Below are the code and all the weights of a small trained network. Each question names an input and a class and asks about switching units off, where a switched-off unit gives its printed mean instead of its output.

import numpy as np


def w(rows, s, z=0):
    codes = np.array(rows[::2]) - 128.0
    scale = np.full(codes.shape[1], s)
    scale[-1] = z or s
    return codes * scale


def norm(h):
    return h / np.sqrt((h * h).mean(-1, keepdims=True) + 1e-5)


def f(y):
    return np.maximum(y, 0)


def log_softmax(a):
    a = a - a.max(-1, keepdims=True)
    return a - np.log(np.exp(a).sum(-1, keepdims=True))


def net(x, mask):
    res = np.array(x, float).reshape(1, 3) / 4 @ E
    u = 0
    for l in range(3):
        y = f(norm(res) @ A[l][:, :-1].T + A[l][:, -1])
        res = res + np.where(mask[u : u + 6], y, B[l][:, -1]) @ B[l][:, :-1]
        u += 6
    return log_softmax(norm(res)[-1] @ U[:, :-1].T + U[:, -1])


A, B = {}, {}
E = w([
[91,32,91,142],'x0',
[242,91,242,148],'x1',
[55,137,208,2],'x2',
],0.00048)
A[0] = w([
[90,159,76,23,20],'L0N0',
[97,1,185,167,101],'L0N1',
[83,92,107,77,103],'L0N2',
[123,89,215,76,131],'L0N3',
[152,59,162,192,181],'L0N4',
[58,30,115,141,9],'L0N5',
],0.0028,0.0014)
B[0] = w([
[159,93,152,185,183],'L0N0',
[100,213,11,20,211],'L0N1',
[120,104,180,159,183],'L0N2',
[118,58,196,198,212],'L0N3',
[196,75,115,132,251],'L0N4',
[158,218,78,3,171],'L0N5',
],0.0032,0.0016)
A[1] = w([
[174,177,152,60,205],'L1N0',
[185,108,90,183,94],'L1N1',
[147,77,85,99,247],'L1N2',
[2,159,70,175,85],'L1N3',
[173,167,57,201,49],'L1N4',
[203,200,216,153,200],'L1N5',
],0.0029,0.0016)
B[1] = w([
[71,218,54,86,194],'L1N0',
[75,54,174,206,197],'L1N1',
[160,181,142,199,252],'L1N2',
[255,150,151,86,181],'L1N3',
[107,18,78,195,188],'L1N4',
[121,157,18,88,224],'L1N5',
],0.0032,0.0022)
A[2] = w([
[137,151,91,220,254],'L2N0',
[254,181,161,137,61],'L2N1',
[194,96,96,104,244],'L2N2',
[174,199,149,149,195],'L2N3',
[58,62,151,190,143],'L2N4',
[19,133,219,86,163],'L2N5',
],0.0036,0.0018)
B[2] = w([
[129,166,203,87,252],'L2N0',
[50,48,224,64,172],'L2N1',
[67,111,84,75,226],'L2N2',
[144,65,129,148,183],'L2N3',
[255,143,161,120,167],'L2N4',
[196,76,111,201,162],'L2N5',
],0.0035,0.0037)
U = w([
[238,10,192,238,253],'0',
[53,18,230,14,250],'1',
[31,203,16,14,249],'2',
[128,205,210,103,170],'3',
[18,243,188,239,3],'4',
[18,253,196,233,3],'5',
[19,238,189,242,3],'6',
],0.0051,0.0045)

Each question gives the input, the list of numbers given to net, and the class t.
The units are the neurons (one row each of A and B). Each row of codes is followed by its name. A weight is (code - 128) times the scale printed after its matrix; where a second scale follows, it is the last column's (A, B and U).
mask holds one flag per neuron, layer by layer. A switched-off neuron (its flag False) gives its mean, the last column of its row in B, instead of its output. The means were averaged over made-up inputs and are rounded, as every weight is.
A unit's drop is (log p(t) with every unit on - log p(t) with that unit switched off) / (log p(t) with every unit on - log p(t) with every unit switched off).
The circuit of an input: a set's keep is (log p(t) with only the set's units on - log p(t) with every unit switched off) / (log p(t) with every unit on - log p(t) with every unit switched off). Starting from the 12 units with the biggest drops (on a tie, the unit counted first), units are removed one at a time, each time the one whose removal leaves the highest keep (on an exact tie, the one counted first), for as long as the keep stays at least 0.8.
units of the circuit, in order: the units of the circuit, biggest drop first
most important unit: the unit with the biggest drop
k most important neurons: the k neurons with the biggest drops, biggest first
k most important neurons of layer l: the k neurons of layer l with the biggest drops, biggest first
input [-8,3,2], class 2: units of the circuit, in order => (L1N5)
input [5,4,2], class 2: 2 most important neurons => (L0N1; L1N0)
input [-2,7,8], class 0: 2 most important neurons of layer 0 => (L0N3; L0N4)
input [-2,-4,-3], class 1: 3 most important neurons => (L0N4; L1N3; L0N0)
input [7,4,7], class 0: 2 most important neurons of layer 2 => (L2N5; L2N2)
input [-8,2,8], class 0: 4 most important neurons => (L2N5; L0N3; L0N1; L0N5)
input [-5,-3,6], class 0: 3 most important neurons => (L2N5; L0N4; L0N5)
input [-4,3,-3], class 2: 2 most important neurons => (L1N5; L0N3)
input [5,4,1], class 2: 2 most important neurons => (L0N1; L1N0)
input [4,-8,-2], class 1: 3 most important neurons => (L1N3; L2N1; L0N1)
input [6,7,-5], class 1: 3 most important neurons => (L0N4; L0N1; L0N3)
input [-7,6,-4], class 2: 3 most important neurons => (L1N5; L0N3; L1N0)
input [3,-3,2], class 3: 3 most important neurons of layer 0 => (L0N5; L0N3; L0N0)
input [-2,-6,-8], class 0: most important unit => L1N4
input [-8,0,7], class 2: 2 most important neurons => (L1N5; L1N1)
input [-6,-8,-1], class 1: 2 most important neurons => (L1N3; L0N4)
input [1,5,5], class 0: 4 most important neurons of layer 0 => (L0N3; L0N5; L0N4; L0N0)
input [-6,-6,-2], class 1: 3 most important neurons of layer 0 => (L0N4; L0N5; L0N1)
input [-8,7,3], class 2: 4 most important neurons of layer 1 => (L1N5; L1N2; L1N0; L1N3)
input [-4,-5,-2], class 1: most important unit => L0N4
input [-2,7,-5], class 1: 3 most important neurons of layer 0 => (L0N4; L0N3; L0N0)
input [-2,-8,-6], class 1: 4 most important neurons of layer 0 => (L0N4; L0N0; L0N3; L0N1)
